Below is a small trained network, with its code and all its weights. Each question gives an input and a class and asks what happens when units are switched off, that is, made to give their printed mean instead of their output.

import numpy as np


def w(rows, s, z=0):
    codes = np.array(rows[::2]) - 128.0
    scale = np.full(codes.shape[1], s)
    scale[-1] = z or s
    return codes * scale


def norm(h):
    return h / np.sqrt((h * h).mean(-1, keepdims=True) + 1e-5)


def f(y):
    return np.maximum(y, 0)


def log_softmax(a):
    a = a - a.max(-1, keepdims=True)
    return a - np.log(np.exp(a).sum(-1, keepdims=True))


def net(x, mask):
    res = np.array(x, float).reshape(1, 2) / 4 @ E
    u = 0
    for l in range(2):
        y = f(norm(res) @ A[l][:, :-1].T + A[l][:, -1])
        res = res + np.where(mask[u : u + 5], y, B[l][:, -1]) @ B[l][:, :-1]
        u += 5
    return log_softmax(norm(res)[-1] @ U[:, :-1].T + U[:, -1])


A, B = {}, {}
E = w([
[206,150,142,71,164,175,65,114],'x0',
[103,156,176,246,20,96,96,121],'x1',
],0.012)
A[0] = w([
[226,123,122,73,127,145,58,128,3],'L0N0',
[103,112,126,214,91,122,128,144,116],'L0N1',
[127,125,138,251,61,128,110,131,51],'L0N2',
[168,151,161,97,160,146,114,131,34],'L0N3',
[146,137,130,85,167,137,131,129,191],'L0N4',
],0.023,0.0027)
B[0] = w([
[142,132,139,72,253,183,97,128,196],'L0N0',
[107,167,125,97,166,120,126,79,214],'L0N1',
[163,128,125,232,13,50,149,137,252],'L0N2',
[88,159,203,151,128,245,174,170,167],'L0N3',
[115,100,120,80,70,125,82,124,176],'L0N4',
],0.023,0.028)
A[1] = w([
[182,133,133,112,150,151,135,169,1],'L1N0',
[198,60,73,97,149,143,107,129,156],'L1N1',
[188,89,137,214,156,154,138,242,172],'L1N2',
[184,137,117,194,25,72,87,135,150],'L1N3',
[108,50,110,129,5,138,98,155,61],'L1N4',
],0.022,0.0028)
B[1] = w([
[149,88,126,138,35,190,136,49,147],'L1N0',
[177,176,203,186,130,122,76,219,152],'L1N1',
[192,42,6,188,131,75,181,79,144],'L1N2',
[46,206,223,95,26,121,106,127,254],'L1N3',
[135,72,50,95,157,70,134,173,183],'L1N4',
],0.016,0.031)
U = w([
[151,71,62,66,139,52,108,205,148],'0',
[168,111,156,59,198,248,79,130,213],'1',
[93,142,85,92,198,86,193,78,48],'2',
[229,77,93,200,121,167,158,68,3],'3',
[124,164,141,169,11,39,147,98,190],'4',
],0.014,0.0035)

Each question gives the input, the list of numbers given to net, and the class t.
The units are the neurons (one row each of A and B). Each row of codes is followed by its name. A weight is (code - 128) times the scale printed after its matrix; where a second scale follows, it is the last column's (A, B and U).
mask holds one flag per neuron, layer by layer. A switched-off neuron (its flag False) gives its mean, the last column of its row in B, instead of its output. The means were averaged over made-up inputs and are rounded, as every weight is.
A unit's drop is (log p(t) with every unit on - log p(t) with that unit switched off) / (log p(t) with every unit on - log p(t) with every unit switched off).
The circuit of an input: a set's keep is (log p(t) with only the set's units on - log p(t) with every unit switched off) / (log p(t) with every unit on - log p(t) with every unit switched off). Starting from all 10 units, units are removed one at a time, each time the one whose removal leaves the highest keep (on an exact tie, the one counted first), for as long as the keep stays at least 0.8.
circuit, biggest first: the units of the circuit, biggest drop first
most important unit: the unit with the biggest drop
k most important neurons: the k neurons with the biggest drops, biggest first
k most important neurons of layer l: the k neurons of layer l with the biggest drops, biggest first
drop of u: that unit's drop, to one decimal
input [-4,-8], class 0: most important unit	L0N0
input [-8,-6], class 0: 4 most important neurons	(L0N0 L0N2 L0N1 L1N3)
input [-7,-4], class 2: circuit, biggest first	(L0N2 L0N0 L1N3)
input [-3,-1], class 2: 3 most important neurons	(L0N2 L1N3 L0N0)
input [-3,-2], class 0: circuit, biggest first	(L0N0 L0N2 L0N1 L1N3)
input [-1,-3], class 0: 2 most important neurons	(L0N4 L0N0)
input [-6,-4], class 0: circuit, biggest first	(L0N0 L0N2 L0N1 L1N3)
input [5,3], class 3: 2 most important neurons of layer 1	(L1N2 L1N3)
input [-7,-6], class 0: drop of L1N3	0.1
input [-8,-7], class 0: drop of L0N2	0.6
input [-8,-8], class 0: drop of L0N1	0.2
input [7,3], class 1: drop of L0N1	0.0
